Below are the code and all the weights of a small trained network. Each question names an input and a class and asks about switching units off, where a switched-off unit gives its printed mean instead of its output.

import numpy as np


def w(rows, s, z=0):
    codes = np.array(rows[::2]) - 128.0
    scale = np.full(codes.shape[1], s)
    scale[-1] = z or s
    return codes * scale


def norm(h):
    return h / np.sqrt((h * h).mean(-1, keepdims=True) + 1e-5)


def f(y):
    return np.maximum(y, 0)


def log_softmax(a):
    a = a - a.max(-1, keepdims=True)
    return a - np.log(np.exp(a).sum(-1, keepdims=True))


def net(x, mask):
    res = np.array(x, float).reshape(1, 8) / 4 @ E
    u = 0
    for l in range(3):
        y = f(norm(res) @ A[l][:, :-1].T + A[l][:, -1])
        res = res + np.where(mask[u : u + 4], y, B[l][:, -1]) @ B[l][:, :-1]
        u += 4
    return log_softmax(norm(res)[-1] @ U[:, :-1].T + U[:, -1])


A, B = {}, {}
E = w([
[158,170,125,151,81,157,137,200,180],'x0',
[128,124,139,128,134,128,127,127,137],'x1',
[103,85,114,169,87,170,180,118,124],'x2',
[136,120,142,128,140,127,136,126,136],'x3',
[61,140,119,104,199,158,169,255,112],'x4',
[170,181,144,106,140,249,144,108,76],'x5',
[138,122,147,134,137,132,132,124,140],'x6',
[182,121,80,83,120,84,206,141,88],'x7',
],0.0081)
A[0] = w([
[202,243,199,65,177,3,22,181,101,25],'0.n1',
[149,103,83,150,138,49,160,150,236,3],'0.n2',
[147,91,123,94,71,133,85,195,186,149],'0.n3',
[76,17,107,220,54,182,220,120,125,13],'0.n4',
],0.0065,0.0055)
B[0] = w([
[167,15,25,199,146,186,90,130,154,255],'0.n1',
[64,223,83,46,152,173,165,26,102,180],'0.n2',
[240,190,181,238,95,121,178,151,193,221],'0.n3',
[239,49,21,171,219,110,2,134,189,211],'0.n4',
],0.01,0.0036)
A[1] = w([
[39,135,70,174,131,1,118,130,218,21],'1.n1',
[87,98,125,152,177,154,130,194,133,26],'1.n2',
[46,62,150,111,181,110,109,74,63,3],'1.n3',
[59,131,155,131,163,97,171,245,99,22],'1.n4',
],0.0083,0.0045)
B[1] = w([
[163,126,188,96,168,221,157,48,162,253],'1.n1',
[123,121,166,95,80,70,8,138,89,191],'1.n2',
[124,181,124,202,191,77,207,146,152,183],'1.n3',
[119,123,126,104,67,89,130,62,34,191],'1.n4',
],0.015,0.0045)
A[2] = w([
[100,123,102,142,173,213,78,129,122,162],'2.n1',
[180,102,80,175,112,107,135,63,202,142],'2.n2',
[100,124,188,209,70,113,1,70,115,109],'2.n3',
[115,77,75,135,208,63,129,65,114,4],'2.n4',
],0.0076,0.003)
B[2] = w([
[131,23,103,84,163,199,193,88,211,193],'2.n1',
[28,143,113,83,117,112,109,211,2,254],'2.n2',
[112,91,212,75,118,12,165,190,216,219],'2.n3',
[155,215,46,167,123,133,123,185,111,185],'2.n4',
],0.0095,0.0085)
U = w([
[140,48,74,142,163,132,50,125,156,76],'0',
[112,129,190,90,93,69,79,88,78,80],'1',
[121,133,141,115,153,120,144,124,141,254],'2',
[138,154,163,98,169,193,133,54,143,86],'3',
[125,196,134,253,157,129,111,134,133,134],'4',
],0.016,0.0064)

Each question gives the input, the list of numbers given to net, and the class t.
The units are the neurons (one row each of A and B). Each row of codes is followed by its name. A weight is (code - 128) times the scale printed after its matrix; where a second scale follows, it is the last column's (A, B and U).
mask holds one flag per neuron, layer by layer. A switched-off neuron (its flag False) gives its mean, the last column of its row in B, instead of its output. The means were averaged over made-up inputs and are rounded, as every weight is.
A unit's drop is (log p(t) with every unit on - log p(t) with that unit switched off) / (log p(t) with every unit on - log p(t) with every unit switched off).
The circuit of an input: a set's keep is (log p(t) with only the set's units on - log p(t) with every unit switched off) / (log p(t) with every unit on - log p(t) with every unit switched off). Starting from all 12 units, units are removed one at a time, each time the one whose removal leaves the highest keep (on an exact tie, the one counted first), for as long as the keep stays at least 0.8.
circuit, biggest first: the units of the circuit, biggest drop first
top k neurons: the k neurons with the biggest drops, biggest first
k most important neurons of layer l: the k neurons of layer l with the biggest drops, biggest first
input [-1,-2,0,0,7,-5,2,2], class 1: circuit, biggest first => 1.n4
input [6,-8,-4,3,-5,2,4,5], class 4: circuit, biggest first => 2.n3, 2.n1
input [1,7,7,0,8,-4,1,-4], class 1: top 3 neurons => 1.n2, 0.n1, 1.n4
input [0,-2,2,4,-7,-4,-7,-8], class 2: top 2 neurons => 2.n3, 1.n4
input [-8,-1,3,-2,5,0,-3,2], class 4: circuit, biggest first => 1.n3, 2.n4
input [1,7,-6,4,8,8,6,-2], class 1: circuit, biggest first => 1.n2, 1.n4, 0.n4
input [5,-7,-5,0,0,5,-8,-3], class 0: top 2 neurons => 0.n1, 1.n1
input [7,0,-2,7,7,2,4,-5], class 1: top 2 neurons => 1.n4, 1.n2
input [6,-7,7,-4,-1,-8,-4,-1], class 3: top 3 neurons => 1.n1, 0.n2, 0.n1
input [8,-5,1,-7,-3,7,0,7], class 4: top 2 neurons => 1.n1, 2.n1
input [2,8,-3,2,-2,5,-6,-6], class 2: top 2 neurons => 2.n3, 1.n1
input [-7,-4,5,-4,6,6,5,-1], class 4: circuit, biggest first => 1.n3, 1.n1, 2.n3
input [0,-6,5,-8,6,-1,-5,4], class 1: circuit, biggest first => 1.n4, 1.n2
input [7,2,5,-6,8,3,2,-4], class 1: circuit, biggest first => 1.n2, 1.n4
input [-8,5,-7,-1,7,0,-3,-1], class 4: circuit, biggest first => 1.n3, 2.n4
input [5,6,-1,-4,2,1,3,-1], class 4: circuit, biggest first => 0.n3
input [2,7,1,4,-5,5,-4,-8], class 2: 2 most important neurons of layer 2 => 2.n3, 2.n1
input [2,4,3,5,-5,3,3,2], class 1: top 2 neurons => 1.n1, 0.n1
input [6,-8,-7,-1,5,-5,7,0], class 0: top 2 neurons => 0.n1, 1.n3
input [5,2,-6,7,-5,-8,2,-1], class 3: top 3 neurons => 1.n1, 0.n2, 0.n4
